Where the symbols take the nodes:
at | m j z c e
x627 | x108 x296 x190 x251 x357
x619 | x624 x727 x149 x576 x874
x107 | x127 x144 x43 x677 x679
x972 | x952 x391 x464 x339 x442
x503 | x206 x40 x468 x383 x805
x907 | x132 x734 x939 x58 x658
x563 | x107 x3 x922 x102 x677
x305 | x467 x7 x418 x301 x258
x175 | x572 x972 x335 x929 x123
x552 | x262 x301 x839 x657 x850
x884 | x761 x295 x391 x208 x563
x501 | x630 x305 x657 x552 x262
x328 | x922 x572 x44 x834 x972
x241 | x593 x855 x966 x603 x619
x295 | x683 x107 x86 x69 x3
x69 | x3 x677 x572 x86 x884
x86 | x884 x43 x123 x572 x208
x144 | x251 x490 x563 x761 x190
x397 | x546 x32 x108 x705 x133
x923 | x989 x513 x54 x296 x70
x467 | x228 x966 x501 x258 x687
x37 | x799 x907 x56 x181 x824
x332 | x855 x619 x687 x228 x49
x624 | x990 x911 x332 x874 x676
x799 | x821 x132 x775 x824 x734
x108 | x513 x70 x806 x357 x927
x58 | x658 x482 x825 x939 x37
x679 | x490 x190 x69 x295 x683
x339 | x442 x328 x833 x464 x175
x338 | x710 x181 x624 x129 x410
x758 | x296 x357 x683 x490 x54
x989 | x901 x839 x942 x70 x397
x410 | x58 x775 x676 x990 x939
x727 | x911 x676 x603 x241 x593
x834 | x972 x123 x206 x44 x339
x874 | x676 x593 x228 x332 x855
x258 | x687 x762 x552 x501 x630
x357 | x927 x942 x127 x806 x591
x228 | x49 x576 x630 x687 x334
x710 | x907 x824 x990 x410 x58
x513 | x839 x397 x591 x927 x65
x676 | x825 x129 x49 x855 x10
x683 | x717 x127 x884 x3 x144
x219 | x44 x335 x383 x503 x206
x966 | x576 x334 x305 x762 x149
x927 | x65 x705 x758 x591 x923
x839 | x738 x546 x923 x65 x32
x591 | x923 x108 x490 x758 x296
x572 | x208 x952 x321 x123 x391
x922 | x43 x208 x339 x972 x952
x762 | x149 x841 x301 x305 x467
x738 | x307 x552 x989 x32 x793
x805 | x833 x219 x132 x304 x310
x65 | x32 x133 x296 x923 x989
x54 | x942 x591 x144 x717 x627
x546 | x552 x793 x513 x133 x657
x761 | x190 x683 x102 x563 x107
x630 | x841 x467 x850 x262 x7
x717 | x627 x758 x761 x144 x251
x383 | x805 x750 x907 x468 x304
x825 | x181 x410 x727 x10 x56
x310 | x335 x206 x352 x494 x40
x262 | x7 x258 x738 x850 x196
x658 | x352 x468 x181 x37 x799
x129 | x410 x56 x874 x624 x990
x127 | x758 x251 x295 x679 x490
x705 | x133 x989 x357 x108 x513
x901 | x418 x738 x705 x397 x546
x593 | x129 x10 x576 x619 x624
x442 | x86 x922 x929 x175 x572
x482 | x468 x799 x410 x710 x907
x181 | x824 x58 x911 x56 x775
x841 | x603 x228 x196 x7 x966
x335 | x321 x464 x750 x40 x597
x824 | x734 x658 x338 x775 x482
x391 | x102 x86 x834 x328 x922
x464 | x175 x834 x310 x833 x929
x307 | x305 x262 x901 x793 x301
x321 | x328 x175 x219 x597 x834
x3 | x144 x679 x208 x884 x761
x56 | x775 x939 x593 x911 x338
x687 | x334 x149 x262 x630 x841
x597 | x834 x929 x503 x219 x44
x793 | x301 x850 x397 x901 x418
x296 | x70 x927 x717 x54 x942
x190 | x806 x717 x677 x107 x127
x102 | x677 x884 x972 x922 x43
x208 | x563 x69 x328 x391 x102
x603 | x619 x49 x762 x966 x576
x251 | x357 x54 x107 x190 x806
x352 | x750 x304 x824 x799 x821
x775 | x482 x37 x129 x338 x710
x40 | x597 x833 x821 x750 x219
x734 | x383 x352 x710 x482 x468
x7 | x966 x687 x307 x196 x762
x750 | x219 x310 x734 x821 x503
x494 | x40 x805 x799 x352 x750
x133 | x657 x901 x927 x513 x839
x657 | x850 x418 x65 x839 x738
x196 | x762 x630 x793 x307 x305
x942 | x705 x923 x251 x627 x108
x301 | x258 x196 x546 x418 x501
x490 | x54 x806 x3 x683 x717
x10 | x56 x990 x241 x727 x911
x132 | x494 x383 x37 x658 x352
x939 | x37 x710 x10 x825 x181
x833 | x929 x44 x494 x310 x335
x123 | x391 x442 x597 x321 x328
x304 | x310 x503 x658 x132 x494
x334 | x241 x332 x7 x841 x603
x677 | x679 x761 x952 x43 x295
x952 | x69 x102 x175 x442 x86
x855 | x10 x624 x334 x49 x727
x206 | x464 x597 x304 x805 x833
x850 | x196 x501 x32 x738 x307
x821 | x503 x494 x482 x734 x383
x32 | x793 x657 x70 x989 x901
x149 | x332 x603 x258 x467 x228
x49 | x727 x874 x841 x334 x241
x418 | x501 x307 x133 x546 x552
x70 | x397 x65 x627 x942 x705
x43 | x295 x563 x442 x952 x69
x911 | x338 x825 x619 x593 x129
x990 | x939 x338 x855 x676 x825
x468 | x304 x821 x58 x907 x132
x44 | x339 x321 x805 x206 x464
x576 | x874 x241 x467 x149 x332
x929 | x123 x339 x40 x335 x321
x806 | x591 x627 x679 x127 x758

The rows follow the links: the fewer symbols apart two nodes are, the more alike their rows tend to be.

Named rows; a name shown again gets a slightly different row:
x3 [-2,89,0,6,-16,28,-18,-20,-22,25,38,-7,24,-38,-30,30,45,-23,35,-2,5,67,-3,-28,-22,-47,-10,-67,10,-12,8,-24,0,-26,-51,-44,20,-24,-32,-43,-10,56,-71,-51,35,37,7]
x627 [12,-1,-71,2,-17,-19,5,1,-33,38,-2,-15,-11,16,-57,-13,15,31,13,18,-18,71,16,16,-10,-52,-7,-29,-51,-19,-15,10,-2,-44,-103,-8,-13,20,-40,-51,-33,5,-75,-27,51,-26,-35]
x619 [-19,-89,33,3,15,-23,4,14,-21,-29,-11,-24,-53,58,60,-51,-13,6,-52,31,-7,-29,-11,21,25,28,-7,73,-5,-8,11,30,1,54,1,69,3,37,24,4,-28,-50,63,21,-24,-21,-11]
x181 [23,-29,23,4,6,46,3,-24,-17,-34,7,11,9,-26,71,-3,-13,-16,-6,-10,25,-101,-5,6,8,36,1,37,19,1,27,-23,18,43,99,34,-18,8,49,40,18,-13,67,13,-46,37,53]
x727 [-1,-92,31,11,20,-3,3,8,-20,-25,-8,-21,-42,43,62,-45,-22,13,-45,24,1,-38,-2,24,27,34,8,78,-10,-14,13,22,8,63,26,71,-9,37,31,13,-6,-53,69,25,-30,-5,3]
x102 [12,86,27,26,10,50,-28,-18,13,39,36,5,45,-54,-30,45,14,-3,44,-21,13,74,16,-36,-10,-22,33,-47,11,-15,1,-34,4,5,0,-44,13,-38,-17,-21,49,50,-54,-28,19,58,19]
x490 [-1,43,-46,-4,-27,-8,-2,-9,-36,27,16,-19,-3,-5,-41,2,40,-2,22,15,-10,67,-1,-11,-22,-60,-19,-50,-14,-11,-4,-7,-3,-46,-101,-21,4,2,-38,-61,-45,39,-83,-48,44,-2,-19]
x513 [19,-15,-63,24,2,-6,7,22,-12,58,3,19,8,32,-74,-24,-16,61,-5,5,-21,38,41,47,27,-14,-7,-19,-101,-48,-24,30,-10,-37,-14,-23,-20,33,-49,19,30,-48,-23,-3,59,-29,-36]
x295 [-1,91,5,9,-13,28,-21,-23,-17,27,42,-4,30,-42,-30,31,41,-22,37,-6,9,67,0,-33,-19,-43,-3,-68,12,-11,8,-29,-2,-26,-42,-46,19,-26,-29,-40,-1,58,-69,-50,33,42,11]
x258 [-63,26,40,-17,-23,-38,3,36,-13,-33,18,13,-25,62,0,-29,35,-47,-45,21,-23,-43,-28,18,25,14,-96,-30,0,-5,10,41,-37,-36,20,-23,55,10,-29,40,-50,-28,45,-22,19,-34,-30]
x710 [23,-18,19,-4,1,45,6,-30,-14,-40,3,9,14,-33,68,3,-8,-29,1,-14,26,-106,-12,-1,1,36,-3,28,29,10,29,-27,22,33,98,27,-19,1,51,37,13,-3,61,11,-47,35,57]
x301 [-46,44,26,-3,-18,-19,5,34,-9,-12,28,32,1,51,-27,-20,26,-33,-33,9,-21,-43,-10,26,35,17,-92,-49,-31,-23,3,37,-39,-49,53,-49,47,10,-41,61,-13,-39,40,-24,32,-27,-26]
x677 [2,96,11,14,-10,37,-19,-21,-10,30,40,-3,34,-46,-29,36,37,-20,39,-9,10,67,4,-33,-17,-40,2,-68,11,-15,6,-28,-3,-19,-35,-47,16,-29,-27,-37,6,58,-69,-46,30,46,14]
x687 [-64,-14,42,-20,-18,-52,6,32,-17,-46,3,-10,-47,73,27,-40,29,-42,-53,34,-23,-33,-35,15,19,14,-77,4,13,4,10,47,-31,-15,-13,11,48,19,-13,14,-66,-29,45,-9,2,-42,-35]
x597 [20,-29,-9,-10,27,-18,-3,-2,69,6,-55,-16,3,-40,-4,40,-43,30,29,-26,6,52,7,-38,-35,1,94,42,54,54,-25,-23,18,27,-42,15,-30,-35,34,-37,31,38,-32,52,-40,-5,1]
x922 [23,62,32,32,28,47,-28,-14,35,44,25,6,49,-55,-30,47,-13,19,41,-28,16,83,26,-35,-4,-10,69,-26,9,-11,-6,-33,9,25,10,-35,0,-40,-7,-12,73,37,-45,-3,7,55,21]
x658 [14,2,4,-29,-15,24,12,-30,3,-58,-10,9,12,-47,63,20,4,-48,15,-17,25,-108,-31,-18,-25,23,-9,11,66,43,25,-38,20,6,62,14,-13,-15,55,17,-16,32,39,9,-55,20,52]
x58 [21,-15,16,-7,-3,43,7,-30,-10,-43,5,11,13,-37,67,7,-4,-33,2,-18,27,-111,-16,-4,-1,32,-3,23,34,14,26,-29,20,29,95,25,-14,-1,52,34,7,2,59,9,-50,34,56]
x49 [-29,-82,35,-4,10,-35,4,19,-22,-33,-11,-27,-61,64,54,-52,-6,-1,-53,36,-11,-26,-14,21,22,25,-21,66,-1,-4,7,35,-6,43,-9,64,12,35,17,0,-39,-47,61,18,-21,-27,-20]
x418 [-26,41,6,10,-10,-6,1,33,-5,11,28,43,15,42,-44,-17,10,-5,-24,3,-21,-31,10,39,43,17,-70,-48,-64,-36,-3,35,-33,-47,67,-53,32,14,-48,70,16,-50,34,-16,43,-21,-23]
x251 [3,26,-54,-4,-25,-14,-1,-6,-36,31,11,-21,-7,2,-47,-3,33,10,18,16,-10,70,4,-2,-20,-58,-16,-41,-25,-13,-7,-4,-2,-46,-108,-15,-3,9,-39,-61,-43,30,-81,-40,49,-14,-27]
x850 [-39,46,17,1,-16,-11,2,32,-7,0,29,39,10,47,-35,-16,18,-20,-27,6,-18,-38,1,32,38,16,-83,-49,-46,-30,-1,38,-38,-48,63,-49,39,12,-44,67,3,-44,39,-20,39,-21,-25]
x939 [26,-33,24,7,8,44,2,-22,-19,-30,7,9,8,-21,69,-6,-14,-14,-9,-9,24,-96,-3,9,12,39,5,40,9,-2,24,-19,20,47,100,37,-19,10,49,40,21,-20,68,14,-43,34,53]
x7 [-65,13,42,-19,-21,-44,8,35,-14,-41,12,3,-35,69,12,-34,34,-48,-49,25,-21,-39,-32,17,20,14,-89,-18,6,-3,9,45,-34,-31,6,-10,53,12,-24,28,-58,-26,45,-19,14,-39,-35]
x834 [27,-7,8,12,39,6,-12,-4,68,32,-31,-7,21,-46,-18,41,-45,41,36,-30,13,76,23,-34,-20,4,105,29,29,25,-24,-23,17,38,-19,1,-26,-35,20,-26,67,28,-32,42,-25,20,4]

Each walk starts at a row. The symbols on each line, taken left to right, move it on to the next node.
Answer with the node's row; about right is enough.
new walk
[19,-76,28,17,20,24,2,-6,-22,-19,-2,-8,-19,14,67,-33,-26,15,-28,10,12,-60,4,22,27,40,15,68,-11,-17,18,5,18,70,64,60,-19,29,40,27,16,-46,71,23,-36,19,27]
j z m c z m j j m [23,-52,26,14,18,41,3,-16,-18,-25,2,2,-2,-7,69,-21,-20,2,-16,-1,19,-83,0,17,18,40,11,54,-2,-11,20,-11,20,58,88,49,-20,21,45,35,23,-34,73,20,-42,30,42]
z e z m j j c [3,-91,32,14,21,2,1,3,-21,-21,-5,-17,-35,38,67,-44,-23,16,-45,22,4,-41,-1,24,27,35,11,76,-13,-17,12,19,12,66,37,69,-11,35,33,16,0,-52,68,26,-30,-1,7]
new walk
[24,-47,23,11,12,42,2,-20,-18,-25,5,6,2,-10,70,-16,-21,-2,-14,-5,22,-90,0,15,17,41,10,50,2,-10,24,-15,20,51,94,42,-21,17,45,40,23,-29,70,19,-43,34,48]
c m c z z m z [-59,-32,43,-20,-12,-52,7,30,-17,-45,-2,-17,-54,75,34,-47,23,-35,-55,37,-22,-28,-34,15,19,13,-64,21,12,3,10,48,-27,-2,-20,24,41,20,-4,8,-66,-30,48,-5,-5,-44,-34]
c e z z j m j [-60,30,38,-13,-23,-33,2,34,-11,-30,22,15,-20,61,-4,-26,33,-47,-43,19,-22,-45,-26,19,25,15,-95,-34,-6,-9,9,42,-39,-42,29,-30,53,11,-30,45,-42,-30,44,-21,23,-33,-31]
new walk
[-57,40,33,-10,-20,-25,3,34,-10,-22,25,26,-10,55,-14,-24,31,-40,-37,14,-21,-44,-19,24,32,17,-94,-43,-19,-15,6,39,-38,-48,40,-38,52,7,-36,53,-29,-35,44,-24,29,-29,-28]
z j e z j [-10,30,-13,19,-5,2,5,31,-5,29,24,43,22,36,-59,-18,0,16,-18,0,-19,-16,24,44,44,14,-53,-44,-81,-45,-10,35,-27,-44,61,-50,17,20,-49,68,33,-57,24,-11,50,-18,-25]
j z m z c z [8,4,-68,0,-21,-20,4,-1,-34,37,3,-16,-11,12,-55,-11,23,28,12,18,-17,71,11,9,-13,-56,-10,-32,-44,-18,-14,6,0,-43,-106,-12,-11,17,-41,-52,-35,13,-77,-32,53,-24,-32]
new walk
[19,-70,27,15,21,29,2,-11,-19,-20,2,-4,-13,10,68,-28,-25,11,-28,9,14,-65,3,23,25,39,16,66,-11,-16,18,-1,18,64,73,58,-21,28,40,32,17,-44,75,24,-37,20,33]
m e j m e j c [16,-1,8,-25,-14,28,11,-29,-1,-54,-8,8,12,-46,64,19,2,-47,13,-19,28,-110,-27,-17,-21,27,-12,12,61,37,25,-37,17,9,70,15,-15,-12,54,21,-10,24,43,7,-53,24,53]
c e m m c j m m m [23,-28,-5,-6,31,-16,-3,-4,71,11,-49,-15,7,-38,-8,39,-46,33,33,-26,8,58,11,-36,-32,4,100,39,49,45,-27,-21,17,32,-37,14,-29,-37,31,-35,40,34,-34,50,-38,-3,3]
new walk
[15,-10,-76,6,-11,-19,7,7,-29,46,-3,-11,-7,21,-64,-17,9,42,6,18,-19,69,21,22,-4,-46,-3,-27,-63,-27,-20,13,-1,-42,-93,-9,-18,25,-45,-40,-20,-6,-66,-23,56,-30,-38]
z z m e c c e m [-2,68,-21,0,-27,10,-10,-17,-33,22,29,-15,13,-22,-34,16,46,-16,28,6,-2,65,-6,-21,-23,-55,-18,-63,1,-8,5,-16,-4,-39,-83,-34,13,-13,-34,-55,-32,51,-83,-53,39,17,-7]
j c e m z c j c [7,93,18,19,-3,44,-24,-21,-3,33,42,0,40,-50,-29,39,31,-14,39,-12,11,69,5,-34,-15,-34,13,-61,12,-15,7,-32,0,-10,-20,-47,17,-33,-25,-30,23,56,-63,-42,25,52,17]
new walk
[21,-56,26,12,16,37,2,-14,-20,-23,6,1,-5,-3,69,-24,-25,5,-20,1,19,-78,5,17,22,40,12,58,-7,-13,21,-7,20,60,87,51,-19,22,43,35,23,-37,73,21,-39,27,40]
j j e z j e [22,-40,24,8,9,44,4,-22,-17,-26,7,6,4,-16,68,-10,-18,-7,-12,-9,23,-90,-5,13,13,41,8,46,6,-7,25,-17,19,52,97,42,-20,14,49,39,23,-23,70,16,-43,35,47]
z m j j j c m [20,-4,13,-16,-11,36,11,-30,-8,-49,-2,11,15,-43,67,12,2,-39,7,-17,26,-111,-23,-11,-12,30,-8,18,48,25,25,-32,19,20,86,17,-17,-8,54,31,-2,14,52,9,-51,30,58]
new walk
[14,-3,8,-21,-13,31,8,-32,-6,-50,-3,9,15,-44,65,14,1,-44,8,-19,26,-113,-25,-14,-17,27,-9,15,55,30,23,-33,19,15,79,17,-15,-12,55,26,-7,20,46,8,-53,28,55]
e c c z j z m z [-21,-87,34,0,12,-31,5,17,-23,-30,-11,-26,-55,63,58,-53,-10,0,-54,35,-10,-28,-14,20,24,24,-10,68,-4,-6,11,33,0,50,-3,66,8,35,20,1,-32,-49,61,20,-23,-26,-14]
c j z j e j e c [-48,-58,41,-14,-4,-50,5,26,-20,-42,-7,-24,-61,73,45,-50,12,-22,-55,38,-18,-25,-27,19,19,16,-46,42,10,2,11,43,-18,19,-21,45,29,29,2,2,-58,-38,53,7,-11,-39,-30]
new walk
[24,-23,20,0,2,47,7,-27,-15,-37,7,11,10,-29,68,-1,-9,-23,-3,-11,26,-107,-8,4,5,36,0,34,23,5,26,-24,21,37,98,31,-18,7,51,39,15,-7,63,11,-48,35,56]
c z e m c [14,-80,27,17,21,21,0,-4,-22,-20,-3,-9,-22,21,65,-37,-26,14,-34,12,10,-55,5,23,28,40,16,72,-12,-18,17,7,16,67,59,65,-16,29,39,25,15,-49,73,26,-34,13,20]
z m z z j m m c [-32,-79,37,-7,7,-38,5,22,-20,-37,-10,-28,-61,69,54,-54,-1,-5,-57,36,-13,-25,-21,21,22,21,-27,61,4,-4,8,37,-6,38,-15,61,16,34,16,0,-46,-43,59,15,-17,-31,-24]
new walk
[9,0,-4,-43,-16,0,14,-27,15,-59,-28,0,7,-49,51,29,5,-50,21,-22,20,-90,-38,-32,-40,13,0,11,89,63,15,-37,19,-5,25,11,-13,-24,55,-3,-31,47,19,14,-58,3,42]
z z m c e z [8,-84,29,17,21,12,2,-1,-24,-21,-3,-9,-27,27,66,-40,-28,15,-34,15,7,-49,6,25,27,38,14,74,-14,-18,15,9,14,70,50,66,-16,33,35,24,8,-51,72,25,-34,8,16]
z c e m e j c c m [-11,-91,32,7,17,-18,3,12,-20,-28,-11,-25,-50,53,60,-50,-18,7,-50,30,-4,-31,-9,24,26,30,-2,76,-6,-11,10,29,4,57,11,72,-2,36,24,6,-22,-54,63,23,-27,-13,-6]
